Each row has a class, written after it.
[-13 -15  42   9  -2  20  -8 -17 -25  28   1   1  81   2  52  30  74   9
  15  26  -1   5 -36 -52 -25 -10   8  35  19 -41 -44   5  35] : Q108
[  2  -3   2 -20 -25   0  -7   9 -45  10  -3  -6  49 -52  85  38  20  38
 -24  15 -16  36 -18 -13 -36  41  26  21 -39  45   5 -51 -10] : Q222
[ -5   8  24  17 -31  10  18  46 -15  26 -12  12  56 -71  58 -10  25   3
  -2  30 -53 -18 -49  -7   6  25  25  -3 -34 -18 -42 -27 -11] : Q212
[ -7 -15  13  28 -41  41 -22 -54 -18 -29 -39   9  31 -47  41  -2  26 -12
  12  18 -52  -8 -40 -65  32  57 -17   1 -53 -49   9 -36  16] : Q108
[ 19  -8  18 -16 -29   8  -2  25 -21 -22 -11 -30   2 -30  22  32  19   8
  19  19 -18  11   7  12  22  46  39 -16  -2  -5  -8 -21  -9] : Q212
[ 13  -7  19 -13 -32  -8 -12  17 -13 -17 -20 -22 -12 -31  13  37  11  33
  20  -2 -13  -2   8  -4  20  41  34 -15   0   3   2 -30  -2] : Q750
[  9   1  11 -14 -31  -2  -2  40 -21 -15   2 -18  -2 -25   5  27  21  36
  29   6 -28   9   5   0  24  51  32 -22 -10  -1   5 -33  -9] : Q222
[ 22 -12 109   1  -4  -1 -18  24  -7  -7 -40  -1  52   0  67   6  28  11
 -20   0 -29  10  -1 -35 -16   0   3  53 -29  81  -7 -26   2] : Q750
[ 17 -12  10 -23 -25  15   0  24 -24 -29   1 -23  -9 -15  26  39  20  12
  31  24 -15  -2  19   2  11  51  28  -2  12 -16   0 -12 -18] : Q914
[ 16 -10  18 -11 -33  -5  -4  17 -16 -24 -17 -10 -14 -35  11  28   6  31
   6   5 -17 -10  -1  -2  15  44  42  -6 -11  -4   2 -34 -15] : Q750
[  5 -44  75  30 -29 -16 -33   5  -2 -62 -16 -33 -12 -12  -7 -20  63 -26
 -13  26   4  13  18 -31  27  51   9  21 -12  11  32 -67  -2] : Q33
[-21 -23  47   8 -17  10  -3  21  -3 -36  12   7  22 -27 -48 -25  55 -13
  18  12   9 -20 -20 -31  51 114  11  -3  14 -32  -8 -46 -35] : Q934
[-38  -2 -49   1  -2   9 -16  35 -38 -12   9  -9  29 -56  50 -12  16 -19
  16  18   7   8 -23 -81  13 102  49  -8  32  27 -18   4  21] : Q934
[-37  -9  20  -3  -8  40 -11 -43 -23  11  10 -25   4 -38  48   9  10 -17
   6  24  23 -12  -8 -59  28  -3  -9   6  -3 -38  21 -42  61] : Q33
[ 19  -8  21 -14 -25   1  -6  17 -18 -24 -15 -30  -6 -29  25  34  10   8
  18  16 -25  13   2   7  19  44  40 -19  -8  -7 -13 -19 -12] : Q212
[ -8  -3  41 -11 -24   0 -31  -9   3   7  14  -6  67 -10  63  54  11  12
  56   0 -19  10  -7 -52  32  11 -25  -6 -21 -23 -44 -34 -10] : Q108
[-27  -6  69   6   8 -36 -23   1  14  22 -10  21  54 -63  -6 -30 -18  26
  31  10 -40 -22 -97 -33  32  42 -82  -9 -37  -5 -35 -42 -10] : Q108
[-11   0 -15 -28 -40 -51  -2  54   6  11  -1 -11  32 -78  31  36   4  44
 -18  -3  21  10 -32  22  31  52   2 -21 -16  48  10 -64 -47] : Q355
[ 22  -3  17 -13 -36  -4  -9  17  -3 -22  -9 -18  -2 -39  19  26  14  22
  18  23 -22  12   4  -6  15  36  23 -16 -14   8  10 -44 -18] : Q33
[ 21   0  15 -10 -34  -6 -10  14  -1 -29 -16 -18  -5 -33   4  25  15  16
  15  17  -7  10  10  -4   6  40  15 -17  -7  11   9 -35 -11] : Q33
[-29 -40  43   5  -9 -29 -12  12  -8 -12  53 -28  54 -58  25 -13  46 -12
  -2   3 -55  43 -17 -17 -23  67 -17  25 -61  43   8 -39 -12] : Q222
[ 23  -4  28 -12 -39  -6  -6  12   4 -21  -9 -22  -2 -37  12  27  18  20
  15  15 -24  10   7  -2   7  31  16 -17 -18   7   7 -36 -18] : Q33
[ -5  -6  87   4 -20  -1   4   2  -8  -4 -37 -17  31 -42  34   3  48   7
 -18  -6 -20  -7 -24 -41   0  27 -15  -1 -27   2 -26 -27  17] : Q355
[-14 -32  -9   4 -12 -20   5  38 -39 -12  25 -10  22 -75  48  38  15  11
  12  20 -21   7 -19 -72  21  46  38  21 -16   1   9 -21  32] : Q355
[ 16 -14  20 -18 -30  20   1  20 -16 -23  -1 -23  -9 -33  16  33  18  27
   9   5 -14   4  12   1  27  43  57 -20  -5  -8   3 -34 -27] : Q934
[ 22  -4  14  -8 -34  -8  -8  19  -7 -26 -11 -15  -3 -42  12  27  16  25
  11  18 -16  13   2 -10   6  30  24 -14 -13  12   8 -36 -10] : Q33
[ 23 -12  23  -7 -22  -5  -6  24 -20 -21 -17 -31  -4 -31  17  35   8  12
  17  25 -24   9  -4   9  22  38  44 -15  -5 -12  -8 -21  -5] : Q212
[ 24 -14  56   9 -21  26  14  12 -32  -7 -28 -12  11 -22  23   2  28   9
 -41  43  13 -38 -13 -37  -6  -4  14  21  -6 -29 -10 -21  -9] : Q914
[ 23   1  10  -7 -34 -14  -9  14  -4 -18 -10 -22  -6 -41  13  23   8  17
  18  27 -19   9   7  -8   8  40  24 -23  -8   6   9 -41 -12] : Q33
[ -7   0  34   8  24   1 -22  -6 -40  45   3 -29  62  30  31  52  42  20
   2  24  55  18   6 -68  -3 -29  19  16  41  -9  -8 -22  57] : Q222
[ 48 -50  13   7 -20   0 -18 -28 -18  -9 -63 -16  51 -24  42  30  29  51
 -82  38   2  39 -50 -18  14 -19  -4  26 -40  11  39 -62 -37] : Q355
[ 16  -6   9 -13 -32   2  -6  33 -19 -21  -1 -21   4 -11  15  39  20  39
  18   7 -25  15   7  -1  19  31  37 -16 -17  -6  -1 -31 -17] : Q222
[ 10   0  12 -16 -35 -10 -14  23  -4 -35  -5 -13  -1 -26   5  35   9  13
  38   4 -14  -1   0  -3  16  59  19 -15  -7   7  -5 -13  -8] : Q108
[ 21   4  11 -13 -35  -5  -5  14  -4 -19  -9 -17  -3 -31   8  37  13  22
  17  23  -9   6   4 -15  11  34  31 -18  -3   0   7 -33 -12] : Q33
[ 16  -6  25 -19 -37 -11 -12   9  -2 -23   3 -20   3 -27   9  39  12  23
  31   1 -12   2   4  -6  17  34  13 -19 -15  -4 -12 -21 -20] : Q108
[ 11 -12   2 -20 -13   5   0  27 -21 -21   3 -28 -14 -27  13  25   7  15
  19  26  -7  -3   5  10   9  39  22  -9   9  -8   6 -18 -11] : Q914
[ 25 -12  27 -14 -28   3  -5  23 -22 -26 -19 -25  -2 -27  26  33  13  15
  18  18 -24  11   2   9  22  40  35 -12  -6  -6 -14 -20 -13] : Q212
[ 17  -4  21 -14 -33  -9 -13   8   1 -29  -4 -19   1 -28   9  43   3  21
  28   0 -24   5  -1   4  10  28  17 -20 -28  -3  -7 -19 -13] : Q108
[ 14 -17   9 -15 -30   7  -7  26 -19 -39  -4 -32 -14 -25  22  38  13   9
  22  21 -20   0  14   4  16  49  28  -8  -4 -14   6 -21 -20] : Q914
[ 14 -11  19 -14 -33  -8  -7  13  -4 -23   6 -10   3 -33   1  27  19  24
  32   7 -24   2  -8   5  14  41  15 -13 -16 -11  -7 -24 -19] : Q108
[ 15  -1  16 -15 -39  -6 -10   7  -6 -25  -5 -15  -1 -40   9  37  14  26
  31   3 -21   2  -3  -2  14  44  18 -26 -21  -7  -7 -27 -14] : Q108
[ 10 -28  39 -28 -12   9 -20 -12  -7  23  26 -15  94 -11  75  70  28  38
  41  16 -30  37 -20 -18  -5 -23 -21  20 -22 -13 -37 -20 -15] : Q108
[ 17  -7  23 -16 -37 -10 -10  12  -4 -20  -1 -20   0 -30  13  39  10  23
  31   6 -20  -1   2   1  14  31  14 -15 -15  -3  -6 -17 -12] : Q108
[-32 -21 106   9 -13   7  -5  -2 -16  33 -16 -13  49 -12  16  49  67  39
  58 -18 -54  -4 -18   7   7 -17 -45  31  -9 -41 -12  -9  69] : Q222
[  3 -33  53 -21 -14  26  -1  34 -24  25  15  -1  69  10  49  61  56  80
   9  -2 -21  34 -30 -46  42 -57  10  37  -8   6   0 -19 -10] : Q222
[ 15  -2   9 -13 -29  -2  -5  35 -20 -21   2 -23 -11 -15   3  31  12  32
  23   7 -22   8  14  -6  25  39  35 -18 -12   2  11 -27  -7] : Q222
[ 27 -28  71  10 -41   7  -3   4 -23  -1 -32  17  46   0  67  55  51  40
  13  -2 -52  -4  -3 -58  -6 -13  22  56 -14 -17 -30   1  -4] : Q750
[ 24 -11  29 -14 -24   5  -3  21 -20 -27 -17 -27  -6 -31  25  25  11  11
  15  18 -32  12  -2   9  18  42  37 -15 -14  -3 -14 -20 -15] : Q212
[-29 -14  32  13  -7  49 -22 -25  -3 -46 -29  16  52 -22  17 -13  41 -30
  20  15 -33   6 -35  15  15  94 -43   8 -40 -40   1 -66 -10] : Q914
[ 15  -6  18 -12 -28 -13 -10  17  -4 -27   2 -11  -6 -28  -1  25  10  18
  30   5 -16   0  -1  -5  13  39  19 -13 -11   3  -5 -17 -10] : Q108
[-11 -34  21 -25   7 -11  -5 -23  -1 -17  -7   2  36 -34  47  12 -21   6
 -24 -16  -7  14 -35 -14 -28   5 -64  41 -42  31 -15   8   8] : Q355
[ 42 -21  43  22 -18  -6 -21  11 -23 -27 -15  26  44 -30  63  15  35  33
 -15  20 -40  34 -13 -12 -28   1  39  13 -63   1 -35 -82 -41] : Q108
[ 14 -22  47 -14  20 -31  15 -13 -30  11  18  10  18 -14  38   7  19   2
 -76  29  57   6  -9 -17 -49  14  34  59  -4  26   7 -53 -18] : Q355
[ 10  -2  34  -2 -15 -33   1 -17   7  52  10  -2  68 -36  39  36   7  20
 -21  30  14  -2 -19   2 -53 -35 -27  25 -16  -4 -24 -32 -13] : Q33
[ 19 -21   5 -11 -28 -22   8  42 -21 -25  -4 -20 -17 -45  24  30  24  31
   1  15 -21   8  -3  -1  16  41  55 -12  -7  -8  -2 -32 -15] : Q355
[-14 -39  63 -13 -12  26  -8  -1 -40 -31  -7 -39  22 -46  57  25  37  -4
  -2   2 -14   8   8 -25 -30  28   8  43 -22  27   1 -10  61] : Q750
[-12   0  63  -6 -36  22 -22 -20 -28  -1 -47   0  49 -39  55  44  31  28
  33   8 -11 -17 -37 -45  15  36 -29   2 -13 -33 -35 -33  30] : Q108
[-21 -36  67 -37 -36  50   1   7 -23  22  32 -26  49 -34  47  35  27  42
  27  17 -18  -7 -16 -23  81   5 -42  20 -34 -32  27 -65  -4] : Q222
[ 24 -31 -15  15  13 -60 -18  74  12 -38  -3 -17  34  -2  30   0 -11  -2
 -66  17  26  34  -7  13 -30 -30  28  26 -25  73 -16 -16 -27] : Q355
[ 21 -15   2 -13 -20 -19   9  40 -19 -20  -4 -12 -15 -35  26  19  20  27
   1  14 -16   7   1   2   6  33  47  -7   2  -3  -8 -25 -10] : Q355
